Below are the code and all the weights of a small trained network. Each question names an input and a class and asks about switching units off, where a switched-off unit gives its printed mean instead of its output.

import numpy as np


def w(rows, s, z=0):
    codes = np.array(rows[::2]) - 128.0
    scale = np.full(codes.shape[1], s)
    scale[-1] = z or s
    return codes * scale


def f(y):
    return np.maximum(y, 0)


def log_softmax(a):
    a = a - a.max(-1, keepdims=True)
    return a - np.log(np.exp(a).sum(-1, keepdims=True))


def net(x, mask):
    res = np.array(x, float).reshape(1, 7) / 4 @ E
    y = f(res @ A[0][:, :-1].T + A[0][:, -1])
    res = res + np.where(mask, y, B[0][:, -1]) @ B[0][:, :-1]
    return log_softmax(res[-1] @ U[:, :-1].T + U[:, -1])


A, B = {}, {}
E = w([
[8,200,160,174,222],'x0',
[126,114,135,144,126],'x1',
[145,67,159,203,152],'x2',
[125,155,114,90,121],'x3',
[74,1,33,73,158],'x4',
[128,129,126,130,128],'x5',
[130,205,20,208,90],'x6',
],0.007)
A[0] = w([
[106,163,134,28,117,254],'n0',
[216,96,99,107,131,49],'n1',
[165,164,122,120,78,211],'n2',
[126,102,221,73,159,65],'n3',
[2,109,130,167,218,105],'n4',
[183,171,178,182,108,66],'n5',
[175,158,236,160,128,165],'n6',
[32,141,129,120,155,243],'n7',
[139,206,197,163,112,79],'n8',
[199,86,146,127,123,180],'n9',
[16,52,89,125,61,57],'n10',
[209,92,111,117,96,63],'n11',
[129,149,33,204,64,81],'n12',
[222,60,81,98,24,45],'n13',
[102,104,197,61,138,66],'n14',
[101,177,48,192,129,68],'n15',
[123,121,173,153,102,254],'n16',
[79,184,151,147,176,59],'n17',
[175,105,93,122,51,84],'n18',
[112,25,93,147,152,152],'n19',
[127,196,49,163,91,224],'n20',
[190,162,91,226,141,163],'n21',
[79,133,106,141,201,51],'n22',
[87,56,34,96,166,106],'n23',
[211,152,198,156,10,43],'n24',
],0.01,0.0074)
B[0] = w([
[227,43,101,211,117,254],'n0',
[35,206,182,199,91,161],'n1',
[157,95,90,182,84,220],'n2',
[50,53,152,14,183,184],'n3',
[134,138,188,199,49,223],'n4',
[85,133,28,124,32,179],'n5',
[143,60,2,86,92,231],'n6',
[161,116,175,234,74,247],'n7',
[30,229,71,114,33,193],'n8',
[117,70,115,232,120,206],'n9',
[116,156,91,27,79,163],'n10',
[58,146,248,129,88,172],'n11',
[63,23,154,81,178,195],'n12',
[66,203,242,195,95,215],'n13',
[57,47,197,15,119,174],'n14',
[69,30,236,41,120,186],'n15',
[222,55,48,174,140,237],'n16',
[65,171,179,176,25,174],'n17',
[63,101,203,184,124,177],'n18',
[207,166,42,102,85,198],'n19',
[178,35,131,99,156,253],'n20',
[150,37,123,81,130,218],'n21',
[49,214,190,95,58,157],'n22',
[151,203,23,81,21,197],'n23',
[53,198,146,76,7,201],'n24',
],0.0074,0.0089)
U = w([
[34,190,217,162,111,65],'0',
[118,154,49,73,97,132],'1',
[196,59,110,170,145,248],'2',
[70,1,165,19,182,53],'3',
[190,65,107,178,147,186],'4',
[185,76,118,162,147,253],'5',
[177,78,107,169,153,251],'6',
[201,126,68,175,251,20],'7',
],0.0092,0.0056)

Each question gives the input, the list of numbers given to net, and the class t.
The units are the neurons (one row each of A and B). Each row of codes is followed by its name. A weight is (code - 128) times the scale printed after its matrix; where a second scale follows, it is the last column's (A, B and U).
mask holds one flag per neuron, in row order. A switched-off neuron (its flag False) gives its mean, the last column of its row in B, instead of its output. The means were averaged over made-up inputs and are rounded, as every weight is.
A unit's drop is (log p(t) with every unit on - log p(t) with that unit switched off) / (log p(t) with every unit on - log p(t) with every unit switched off).
The circuit of an input: a set's keep is (log p(t) with only the set's units on - log p(t) with every unit switched off) / (log p(t) with every unit on - log p(t) with every unit switched off). Starting from the 12 units with the biggest drops (on a tie, the unit counted first), units are removed one at a time, each time the one whose removal leaves the highest keep (on an exact tie, the one counted first), for as long as the keep stays at least 0.8.
units of the circuit, in order: the units of the circuit, biggest drop first
top k neurons: the k neurons with the biggest drops, biggest first
drop of u: that unit's drop, to one decimal
input [5,2,-3,4,8,6,1], class 1: units of the circuit, in order -> (n23)
input [4,5,-3,4,4,-7,-5], class 6: units of the circuit, in order -> (n0, n15)
input [-8,1,3,0,6,-6,-5], class 0: units of the circuit, in order -> (n13, n1)
input [-8,-2,6,4,-7,-8,3], class 0: top 2 neurons -> (n24, n13)
input [-5,-6,5,8,-5,3,-8], class 3: top 2 neurons -> (n3, n14)
input [5,-5,3,0,1,-8,8], class 3: units of the circuit, in order -> (n15, n12)
input [-3,4,-2,5,-6,5,-1], class 1: top 4 neurons -> (n24, n8, n7, n5)
input [0,6,1,4,-8,-5,-6], class 1: units of the circuit, in order -> (n8, n6)
input [-7,-3,0,-6,-7,6,8], class 3: top 3 neurons -> (n12, n21, n20)
input [8,-6,-2,3,4,-1,-5], class 0: top 2 neurons -> (n22, n4)
input [-4,-5,2,-6,-5,-3,-8], class 3: top 3 neurons -> (n3, n14, n7)
input [-5,1,0,3,-6,-6,-8], class 3: top 2 neurons -> (n3, n14)
input [-2,2,4,5,5,3,7], class 3: top 3 neurons -> (n12, n15, n0)
input [2,3,7,6,8,4,6], class 1: top neuron -> (n23)
input [1,5,-6,3,7,5,-4], class 1: top 2 neurons -> (n23, n10)
input [-5,-7,8,-2,8,0,-4], class 1: top 2 neurons -> (n23, n19)
input [8,-7,7,-7,6,-5,8], class 0: drop of n7 -> 0.2
input [5,-3,-1,-3,5,-3,6], class 3: drop of n15 -> 1.4
input [1,-5,-6,-3,1,-1,8], class 3: drop of n15 -> 0.3
input [-1,-8,6,-5,0,3,-8], class 3: units of the circuit, in order -> (n3)
